[ 57  27  94   9 -13 -34 -36 -75   8 -62 -55 -21  24 -27 -49 -77 -24  28
  69  -5   4 -17  25 -24  86 -88  12  32  58   5 -22   6 -36   4  -3  46
  59   4  15   0  29  88  27  28  61  -6  -2 -39  44 -44   6  15 -41] = Zofim
[-117   -2   13  -27   11  -29 -109  -35  -33 -101   -1   40  -89   65
   27   32    6   14  -30  -45   25  -45   11  -18  -55   48  -21   14
   25   18    5  -17  -36  -71   15   46   38    6   -7    6  -22    4
    8   34   83    6   30  -71   64  -32    7   -2  -32] = kog
[-117   -2   13  -27   11  -29 -109  -35  -33 -101   -1   40  -89   65
   27   32    6   14  -30  -45   25  -45   11  -18  -55   48  -21   14
   25   18    5  -17  -36  -71   15   46   38    6   -7    6  -22    4
    8    0    0   54  -20  -56   40   24  -19  -63   54] = Kaviz
[ -44   -9   60   -3   42  -23  -63  -24  -26  -89  -15   13  -64   50
  -20  -46   19   -1  -25  -30  -55  -78   41  -21  -30   -2   11   16
   54  -49   -7   14  -45 -102   32   84   36    1  -58  -31   32    4
   18   -4   37   35  -56   -5   57   13  -67  -49   21] = Fod
[-48  17  19  -5  -8 -29 -94 -57  27 -53  -6  47  -9  27  37  -2 -23  33
  47  18  14 -19  79 -20 -11 -30  -7  51  77  18  18 -83 -38  -4  12  63
  18 -24 -20  27 -15  48   6  29  94  24  48 -81  81   1 -11 -35  -8] = nopum
[ -90   -6   43  -22   26  -29  -92  -34  -46 -112  -14   22  -91   63
   -1    1   15    7  -38  -36   -2  -65    5  -21  -43   26  -11   10
   29   -7   -6   17  -41   26   22   60   42   13  -21  -15    5    6
   17   -6   -6   51  -51  -31   40   18  -37  -58   47] = durur
which: [ -44   -9   60   -3   42  -23  -63  -24  -26  -89  -15   13  -64   50
  -20  -46   19   -1  -25  -30  -55  -78   41  -21  -30   -2   11   16
   54  -49   -7   14  -45 -102   32   84   36    1  -58  -31   32    4
   18   -4   37   35  -56   -5   57   13  -67  -49   21]
Fod
which: [ -90   -6   43  -22   26  -29  -92  -34  -46 -112  -14   22  -91   63
   -1    1   15    7  -38  -36   -2  -65    5  -21  -43   26  -11   10
   29   -7   -6   17  -41   26   22   60   42   13  -21  -15    5    6
   17   -6   -6   51  -51  -31   40   18  -37  -58   47]
durur

[-18 -31  80  35 -47  61   9   1 -25  11  36   8  -6 -54  19 -27 -58 -21
  15 -28  40  69  69 -81  48 -66 -30 -68 -28  -8  -6 -62  84  35  33  48
 -28 -52   4 -27  65  47  15 -41 -71  -4  76 -44 -18 -54 -11  38  21 -70
 -68  68] = fami
[-15  22 -28 -30  83  55  20 -79 -24  17 -36  42   2 -73  24 -30  40  49
 -43  -2  12  41  68  20  -7 -15 -52 -43 -16  23  -4  56  20  65 -64  72
  71 -41   2 -37 -72 -71   6  44  76  71  -6  15  59  32  58  10  78  -7
 -33 -34] = libeg
[ 67  57 -41   4  84  67 -49  16  65  53  83   6 -51 -23  25 -61 -80 -75
   6  31  27 -10 -57  81  55 -83  58  77  35  22 -18 -65  54  72 -61 -75
  67 -61   0  46 -55 -13 -36  15  21   7  14 -12  20  66 -29   5  33  78
   2  59] = vava
[-75 -47  44 -50  54 -49  71  63  78 -47   9  80  49  -1 -63  82 -34 -72
 -23  26 -77 -38  83  -1 -79  24  21  24  71 -58  25 -14 -60  64 -52 -59
   3  85 -24 -52  22 -38  12  54  -1  62  55  55  52 -45  78 -40  71  28
  27 -78] = lerik
[-84  44  54  12 -30  39 -43  29  15 -47 -20  54 -20 -63  73  35 -76  73
  74  22  52  74   0 -44  13  44  35  65  76  55   1  74  74  47 -49 -52
  70   4  -9  12 -42  14  27 -35  -1  46 -32  -7 -65 -38 -52 -27 -12 -83
 -50  52] = Pum
which: [-18 -31  80  35 -47  61   9   1 -25  11  36   8  -6 -54  19 -27 -58 -21
  15 -28  40  69  69 -81  48 -66 -30 -68 -28  -8  -6 -62  84  35  33  48
 -28 -52   4 -27  65  47  15 -41 -71  -4  76 -44 -18 -54 -11  38  21 -70
 -68  68]
fami
which: [-84  44  54  12 -30  39 -43  29  15 -47 -20  54 -20 -63  73  35 -76  73
  74  22  52  74   0 -44  13  44  35  65  76  55   1  74  74  47 -49 -52
  70   4  -9  12 -42  14  27 -35  -1  46 -32  -7 -65 -38 -52 -27 -12 -83
 -50  52]
Pum
which: [-75 -47  44 -50  54 -49  71  63  78 -47   9  80  49  -1 -63  82 -34 -72
 -23  26 -77 -38  83  -1 -79  24  21  24  71 -58  25 -14 -60  64 -52 -59
   3  85 -24 -52  22 -38  12  54  -1  62  55  55  52 -45  78 -40  71  28
  27 -78]
lerik

[  5  27 -49   5] -> nosu
[ 65 -62  23 -57] -> vepu
[86 86 -5 86] -> rusa
[-86  83 -31 -86] -> zipif
[ -2 -17  -2 -17] -> zeg
dup rusa: 
[86]
dup nosu: 
[5]
which: [86 86 -5 86]
rusa
which: [-86  83 -31 -86]
zipif
which: [ 65 -62  23 -57]
vepu
dup zipif: 
[-86]

[  18  -73  -12   17  -35  -20  -55   20   29   85   -7   44   42 -100
   -9   36    9   73  -32] : nuku
[ 10 -31 -41  16 -10 -19  53 -20  51  43 -27 -49 -20  22   0 -38   2 -20
 -10] : Rap
[ 10 -31 -41  16 -10 -19 -41 -41  51  43 -28 -49 -20  22   0 -38   2  74
 -10] : gepo
[  27  -73   -5   23  -38  -22  -54   19   26   75   34   34   34 -100
   -8   34   17   69  -36] : fuze
dup fuze: 
[34]
which: [  18  -73  -12   17  -35  -20  -55   20   29   85   -7   44   42 -100
   -9   36    9   73  -32]
nuku
which: [ 10 -31 -41  16 -10 -19 -41 -41  51  43 -28 -49 -20  22   0 -38   2  74
 -10]
gepo

[-70  65  21  20 -48]  neki
[-48  96  43 -48 -48]  tufop
[ -4  20 -19  20  20]  zev
[61 72 61 61 44]  sug
dup sug: 
[61]
dup zev: 
[20]
dup tufop: 
[-48]
which: [-70  65  21  20 -48]
neki
which: [-48  96  43 -48 -48]
tufop

[ 26  -8 -33   0  -9  24 -41  -9 -33  -5  26  15 -41]  lif
[ 68  13 -41  -8   6  26 -52  -8 -32  21  32  25 -53]  mebig
[ 28  59  -5 -27  31   9   9   9  36  27 -10 -48  19]  mugi
[ 42  21 -10 -47  33 -18 -45 -19  14  15 -15 -23   5]  funu
[ 14 -68  47  45  26  23 -57  26 -14 -79  56  42  50]  bom
[ 79 110  -4 -49 110  26  -9  56 -16  52  -3 -58 -19]  dun
[ 51  82  -9 -35  68  68  -1  40 -14  43  -6  68 -21]  rike
[ 22 -23  44  -6  44  15 -23  35 -23 -23  11 -21  -2]  Tovo
dup rike: 
[68]
dup bom: 
[26]
dup mugi: 
[9]
dup dun: 
[110]
dup mebig: 
[-8]
which: [ 79 110  -4 -49 110  26  -9  56 -16  52  -3 -58 -19]
dun

[-10   3 -18 -17  -4   5 -13 -16  53  31  12 -13   4   9   7 -13 -17 -35
   6   2  11 -15  14 -25  31 -46  25 -10  12   3 -14]  zun
[110  82  40  64  76 -36  -8 -13  -7  36 -32  62  30 -10 -27 -50  20 -14
 -29 -67 -25  48 -15 -22  11 -32  38  71 -50 -13  22]  nuze
[ 77  54  24 -45  46  -5   5 -22 -65  43 -59  43  25 -44 -22 -22 -20 -26
   1  29 -22 -41 -52 -39   7 -52 -18 -52  12 -22 -52]  zeru
which: [-10   3 -18 -17  -4   5 -13 -16  53  31  12 -13   4   9   7 -13 -17 -35
   6   2  11 -15  14 -25  31 -46  25 -10  12   3 -14]
zun
which: [110  82  40  64  76 -36  -8 -13  -7  36 -32  62  30 -10 -27 -50  20 -14
 -29 -67 -25  48 -15 -22  11 -32  38  71 -50 -13  22]
nuze

[-90  45  21 -51 -54   2  19  -4  -1  39 -27 -13 -51 -35] = nur
[-98  41  37 -53 -54 -13   9  -1   6  20 -36   7 -51 -12] = Dopit
[-105   20   22  -46  -55  -12   17  -25    5   47  -34    9  -45  -41] = nidi
[-91 -25 -22 -16 -44  55  34 -37 -17  20 -43   6 -11  -8] = riza
[-82 -43 -19  -1  -1  27  42 -22  -4  32 -44  20 -10 -12] = Rufib
[-73 -35   9 -34 -29  54  66   9  64  38 -16  13 -61  32] = zam
[-91 -20  23 -52 -41  44  52  17  76  20 -22  -9 -72  31] = begip
[-107  -26   11  -70  -13   35   61   86   86   43  -14   12  -80   15] = defo
[-107  -26    5  -70  -13   15   61   15   86   43  -14   12  -80   15] = Bek
[-87 -33 -30  -6 -54  23  30 -38  -7  40 -63 -36 -36 -37] = kuze
dup Bek: 
[15]
dup kuze: 
[-36]
dup Rufib: 
[-1]
dup defo: 
[86]

[ 15 -23 -22 100 -63   9 -57 116  46  41  51 -37  28  81  35 -20] -> bedu
[-28   8 -30 102 -51   8 -50   8 -51  14  39 -37 -11  44  43  35] -> bomot
[ -2  10 -26  26 -33 -15 -30   7  16   7  13 -31  -1  24  23  -9] -> Suku
[ 47  28 -32 -49 -17  34  53 -40  43  43  26 -37  12 -28 -24  -3] -> zese
[ 47  28 -40 -49 -17  34  53 -40  43  43  26 -37  12 -28 -40  -3] -> Nuki
[ 26 -18   6 -23 -52  37  33  11  30  49  13 -37 -10 -45  27  20] -> lemu
[ 15 -23 -22 100 -63   9 -57 116  46  41 116  15  28   8  35 -20] -> leset
[ 27 -51  15  15 -67  50  29  53  40  75  19 -49 -25 -35  36  15] -> Zafo
[ 16  -6  12  -5 -17  10 -10  11  -5 -18  -6   3  10   8  18  -8] -> tugul
dup Suku: 
[7]
dup zese: 
[43]
dup Zafo: 
[15]
which: [ 47  28 -32 -49 -17  34  53 -40  43  43  26 -37  12 -28 -24  -3]
zese
which: [ 15 -23 -22 100 -63   9 -57 116  46  41 116  15  28   8  35 -20]
leset
which: [ 16  -6  12  -5 -17  10 -10  11  -5 -18  -6   3  10   8  18  -8]
tugul
which: [-28   8 -30 102 -51   8 -50   8 -51  14  39 -37 -11  44  43  35]
bomot

[  0 -22   2  53  11  -2]  sugaf
[ 17  72   4 -63  20 -20]  rapo
[11 11 16  4 16 16]  Bimo
[-34 -34 -34 109 109 109]  vid
[ 14 -10   0 110 -10   0]  kefu
[ 16  42   8  12  -2 -27]  laki
[-2 49 -3 50 10  8]  Pefe
[ 2 -2 -2 48 -2 13]  fut
which: [11 11 16  4 16 16]
Bimo
which: [-34 -34 -34 109 109 109]
vid
dup fut: 
[-2]
which: [ 2 -2 -2 48 -2 13]
fut
which: [-2 49 -3 50 10  8]
Pefe
which: [  0 -22   2  53  11  -2]
sugaf

[ -8  -8 -65 -27]  vivob
[ -8 -93 -67 -93]  pud
[ -8 -67 -67  -8]  mulur
[-11 -11 -67 -11]  sume
dup vivob: 
[-8]
dup pud: 
[-93]
dup sume: 
[-11]
which: [ -8  -8 -65 -27]
vivob
which: [ -8 -67 -67  -8]
mulur
which: [ -8 -93 -67 -93]
pud
which: [-11 -11 -67 -11]
sume

[ -1  12 -22 -40 -43 -22  67 -36  57 -22  13  10 -31  35 -23 -10  24  -3
 -22  36  17  46  33  29  55  33  22   5  51 -31 -14  40] -> Gamuv
[  3  19 -11  22  19   6  55  22 -18 -10  -4  13 -24  14  12  -1 -15 -16
  -7  37   3 -22 -46 -33  51   4 -16  -7  -6  10  23 -34] -> kitig
[-37 -11  48 -74 -55 -26 -37 -51  17 -10  17   8 -69 -14 -47 -42  -5   8
  15 -34  47  17  19  23 -29  44  58  27  67 -20 -10  16] -> ruza
[  3  19 -11  22  19   6  55  22 -18 -10  -4  13 -24  14  12  -1 -15 -16
  -7  37   3 -22 -46 -33  51 -27  12  -7  -6  10  23 -34] -> gedi
[-37 -11  48 -74 -55 -26 -37 -51  17 -10 -12   8 -69 -14 -47 -42  -5   8
 -29   5  32   8  20 -15 -18 -17  22  -9  33 -40 -46  10] -> zunob
which: [-37 -11  48 -74 -55 -26 -37 -51  17 -10  17   8 -69 -14 -47 -42  -5   8
  15 -34  47  17  19  23 -29  44  58  27  67 -20 -10  16]
ruza
which: [ -1  12 -22 -40 -43 -22  67 -36  57 -22  13  10 -31  35 -23 -10  24  -3
 -22  36  17  46  33  29  55  33  22   5  51 -31 -14  40]
Gamuv

[ 17  28   3 -27 -27  15  24 -36 -14] : vudo
[ 17  -4   7 -30  86  10  29  -8 -48] : Madun
[  8  -3  -4 -66  94   9  40  -3  -6] : timav
[-14  -5   3 -37  87  21  30 -24 -21] : gutur
[-22 -11  24 -44  39  -8  30 -14 -11] : bod
[ 17  -4   7 -30  88   5 -33 -10 -27] : Zag
[  3 -14  50 -21  72   1   3   3  -6] : virer
[ 72 -14  50 -21  72  12  25 -33  -8] : Tel
dup virer: 
[3]
dup timav: 
[-3]
dup vudo: 
[-27]
dup Tel: 
[72]

[ 44   7  51  33  35  17  32 -58  14 -23]  Nibe
[-66 -66  38 -55 -66 -66  11  28  38  20]  Renis
[ 14  -1  15   7  18  15 -35  71  15  58]  Volim
[ 11  11  38 -55 -66 -55  11  28  11   6]  kuvi
[ 56  37  37  60 -34 -16 -24  37  12  28]  pitid
dup pitid: 
[37]
which: [ 11  11  38 -55 -66 -55  11  28  11   6]
kuvi
dup Volim: 
[15]
which: [ 56  37  37  60 -34 -16 -24  37  12  28]
pitid
which: [-66 -66  38 -55 -66 -66  11  28  38  20]
Renis

[  6  -1  -1  -1  42 -12  13  42  47  -1 -38 -57  -1] : gule
[  6  -1 -45  12 -41 -12  13  42  43   1 -38 -57 -17] : kelin
[  6  32 -45  12 -41 -12  13  -1   3  32  32  32  28] : Retif
[-53 -53   9  -8  16  18 -22 -66 -53 -31  18  10 -53] : lubi
dup Retif: 
[32]
which: [  6  -1 -45  12 -41 -12  13  42  43   1 -38 -57 -17]
kelin
which: [  6  32 -45  12 -41 -12  13  -1   3  32  32  32  28]
Retif
which: [-53 -53   9  -8  16  18 -22 -66 -53 -31  18  10 -53]
lubi

[ 29 -46 -59 -79  37] -> dev
[-41  30 -38  30  30] -> Mado
[-16 -40 -74 -30  46] -> rig
[ 63 -33   8  36  39] -> kun
[-58 -58 -30 -35 -10] -> Mafav
[-18  83 -37   2   2] -> nudug
[ -34 -104  -74   50  -24] -> safak
[-42  73  99  -8 104] -> zifiv
[ 29 -46 -59 -79 -38] -> dus
[-63  49 -63 -46  34] -> bati
[-31 -13 -33  64  87] -> nisu
[ 63 -33   8  36 -13] -> nubo
dup Mado: 
[30]
dup Mafav: 
[-58]
dup bati: 
[-63]
dup nudug: 
[2]
which: [ 63 -33   8  36  39]
kun
which: [ 63 -33   8  36 -13]
nubo

[ 16   1  34  -9  65   5   5  13  30  62  61  27  58  76  17   2  16  31
  16  -5   1 112  82  48  12  40  47  37  -8  50  46  80  45 -22   3  49
  10  -1  12  34  47 -24  60  66  35 -12 -12  48   4  15  15   3  -4  70
  28  34] : nif
[-33 -17  -3 -23  -5 -20 -22 -47  -6   5   9 -63 -23 -13 -23 -36 -35 -64
 -29  -2   7  45  15 -15 -68 -22 -39  35  -1   3  -1   1 -24 -27 -34 -22
 -11 -33 -57  -9  -7  -4   8 -39 -38 -34 -26 -40 -23  50 -39  12   3  33
  -6 -23] : Tabab
[-67  10  -1 -83   8  -2 -49  76  -9  20  12  83  28  41  30 -74 -33   8
  17   1   0  54 -11 -22  69 -14  62  31  -6  11  41  -3  29 -86 -64  21
 -18 -42 -72  48   3   4  -1  43  54  35 -12  27 -53  48 -71   3  -6  25
   1  21] : Dabo
[ -5  28  35 -20  27  38  15  55   1  29  33  86  48  53  42   5  32  43
  41  13   5  -2 -44 -15  78 -10  75 -52  11  26  11  66  59  -4  22  62
  18  30  45  19  45   4   0  86  66  41  22  33  12  -8  12  -1  12 -10
  35  53] : Por
[ 39  21  35  52  35  -1  46 -45   1  42  32 -12  31  52 -15  40  18   4
  26  28  -3 -24  31  20 -37  33  34 -23  23  19  -1  43  32  49  67  58
   7  23  57 -29  54   2  34  61   5 -27  -3   2  45 -22  48 -17  -1   3
  41  13] : pedaf
[ 49  -8  10  26  37 -22  21 -25  39  42  27 -27  18  34 -16  25  10  23
 -20  -2   2  87 100  78 -34  50  10  54 -16  13  33   8   2  10   9  19
  10   5  13  18  12 -21  64  14 -11 -23  -8  41  24  67  38   5  -9  64
   1 -14] : zuvof
[-110   11    6 -104  -21  -16  -49   23  -41   11    8   31  -15   17
   10 -100  -60  -72   -5   24   15    6  -72  -79    8  -76   39    9
    3   -4    9  -22   11  -86  -77   27  -28  -58 -113   16   -1   20
  -10   11   19   18  -25  -38  -49   26  -93   15   16   19   -1  -12] : Teb
[ 67   4 -42  61 -12 -15   7  53  31 -25 -48  48   4 -10 -11  46   8  85
  15 -11 -24 -26  65  73  50  92  12  43  -5 -33  19 -93 -20  34  24 -29
  -4   9  29  17 -36   9  -3  -3   7  22  17  64   8 -49  35 -28 -40 -28
 -24 -18] : poz
[-64 -15  -8 -65  -8  12 -54  13  -4 -12  12  -7 -11 -13  11 -63 -39 -47
  -7 -10   6  69 -14 -39  -1 -41 -23  31   1  19   5  32  -6 -67 -63 -30
 -12 -39 -68  13  -7   0 -23 -33  -1   0 -14 -37 -60  64 -77  17  13  20
  -3  10] : resa
[-53 -29 -13 -61  -7  15 -40  16 -25 -31 -14 -11  -8 -42  27 -43   4 -18
 -19 -49  -4  18 -35 -45  27 -54 -58 -11 -33   9  -5  23 -11 -59 -54 -53
  -9 -17 -34  16 -34 -32 -31 -46  -1   2 -12 -19 -41  30 -39  11   3   0
 -17  24] : gom
[-42  -2 -31 -43 -24 -29 -39  62 -19 -16 -37  53 -10 -10  11 -51 -28  11
  -9 -12  -7  -7  -4 -10  50   8  18  40 -21 -29  25 -81 -13 -52 -57 -19
 -27 -40 -73  36 -46   7 -10 -12  18  28 -15  29 -37   2 -46  -1 -15   4
 -37 -18] : sumib
[ 73 -10   8  74  28 -26  50 -75  20  27   7 -73   6   8 -36  61  28  12
 -22  -5  -7   7  80  65 -72  49 -29  10 -10  -1   0  -2 -14  59  54   3
  11  25  55 -23   9 -24  51  -3 -41 -46  -7  15  54   4  74 -10 -17  26
   1 -20] : limur
which: [-110   11    6 -104  -21  -16  -49   23  -41   11    8   31  -15   17
   10 -100  -60  -72   -5   24   15    6  -72  -79    8  -76   39    9
    3   -4    9  -22   11  -86  -77   27  -28  -58 -113   16   -1   20
  -10   11   19   18  -25  -38  -49   26  -93   15   16   19   -1  -12]
Teb
which: [-42  -2 -31 -43 -24 -29 -39  62 -19 -16 -37  53 -10 -10  11 -51 -28  11
  -9 -12  -7  -7  -4 -10  50   8  18  40 -21 -29  25 -81 -13 -52 -57 -19
 -27 -40 -73  36 -46   7 -10 -12  18  28 -15  29 -37   2 -46  -1 -15   4
 -37 -18]
sumib

[-75  11  70  11 -24  11] -> vodal
[22 22 22 21 22 30] -> seg
[ -7 -96  -3  -3  82 -11] -> zakas
[  94 -107   39   -6   64  -10] -> temov
[-73  11 -37   5  70  16] -> Nabu
dup vodal: 
[11]
dup seg: 
[22]
dup zakas: 
[-3]

[ 24  -3  47  30  60   2 -11 -93  17  74  -5  20  96 -12  80  50] = nizal
[-37   3  40 -18 -69 -10  19  56 -18  31 -15 -29   8 -18  -4  50] = Zule
[-44 -50  56 -39  95  -4   4 -85  20  27 -67 -14   3  12  14  33] = Dimo
[  0  51  51 -11 114 -38 -56 -57 100 -15 -11  31   0 -84  62   0] = kazu
[ 50  36  11  46 -39 -30 -37 -52  24   7  38  23  23 -22  15 -25] = runag
[ 56  24  77  44 -32  -8 -12 -64 -47  46  16   2  30  29   8  60] = pone
[-69 -30  47 -67 -12 -59 -15 -44 -45  -3 -77 -42 -33   1 -14  26] = nedel
[-61 -31 -61  27  27  56  40  94  -3  36 -21 -61  21  19  18  16] = Labit
[-67 -25  11 -49   8   0  47  72 -11  32 -33 -12  19   1  25  40] = Kibo
[-56 -31 -61 -34  37  56  40  94  -3  36 -21   2  21  19  18  16] = Sazi
[-28 -38  41 -40  38  35  32 -53 -27 -10 -36 -35 -56  53 -42  41] = Timot
dup Zule: 
[-18]
which: [ 24  -3  47  30  60   2 -11 -93  17  74  -5  20  96 -12  80  50]
nizal
which: [-67 -25  11 -49   8   0  47  72 -11  32 -33 -12  19   1  25  40]
Kibo
dup Timot: 
[41]

[-60 -39 -15 -25 -71  -4   4 -25 -21 -71 -71  -9  -8 -71  15] = Luvid
[-69  -8  23  -6  -6 -38  -6  -8 -41 -66 -83 -37  24  36  15] = bog
[-51 -44   8  -6   3  -4 -44 -11 -12 -60 -48  -4  14   1  46] = Zulas
[-69  -8  23  -6  -6 -38  -6 -29 -41 -29 -83 -37  24 -29  15] = norov
which: [-51 -44   8  -6   3  -4 -44 -11 -12 -60 -48  -4  14   1  46]
Zulas
which: [-60 -39 -15 -25 -71  -4   4 -25 -21 -71 -71  -9  -8 -71  15]
Luvid

[ -78 -102  -19   69   45]  tave
[-75 -75  -3  -3 -57]  luvaz
[-94 -18 108  13 -33]  vifa
[ 61 -18  21 -60  45]  Luv
[ -90  -30 -108    3  102]  vudu
[-93 -83  87 -66  40]  geza
[-65 -65 -65  47 -65]  zunap
which: [ 61 -18  21 -60  45]
Luv
dup zunap: 
[-65]
which: [ -90  -30 -108    3  102]
vudu
which: [-65 -65 -65  47 -65]
zunap

[-12  28   6 -12 -40  53  50  16   6 -15 -21  12  -7  51 -11 -28 -53  13
  11 -89 -26 -79 -29 -17  16 -74   6 -12  13  24]  nop
[ 62  68 -36  42 -49 -59 -58  51 -33  18 -23  44   9 -63  -4 -43  17  46
 -13  68 -54  43 -51 -48  -9  47  42  22 -28  58]  Fola
[ 71  72 -60 -15 -66  29  32  50  36  36  32  59 -19  33 -19  36  32  63
 -12 -15 -61 -31 -67 -63 -16 -40  54  32   7  54]  gov
which: [-12  28   6 -12 -40  53  50  16   6 -15 -21  12  -7  51 -11 -28 -53  13
  11 -89 -26 -79 -29 -17  16 -74   6 -12  13  24]
nop
which: [ 71  72 -60 -15 -66  29  32  50  36  36  32  59 -19  33 -19  36  32  63
 -12 -15 -61 -31 -67 -63 -16 -40  54  32   7  54]
gov
which: [ 62  68 -36  42 -49 -59 -58  51 -33  18 -23  44   9 -63  -4 -43  17  46
 -13  68 -54  43 -51 -48  -9  47  42  22 -28  58]
Fola

[-49  48  52   0] -> tek
[ 14   2 -13   1] -> zefe
[-24  18  18  -3] -> Mem
[ 50 -58 -57  -2] -> ven
[-21 -89  20  -2] -> febi
[ 51 -64 -56  -1] -> baz
[ 49 -52 -53  -1] -> bepur
[ 13   3 -11   1] -> mep
dup Mem: 
[18]
which: [-49  48  52   0]
tek

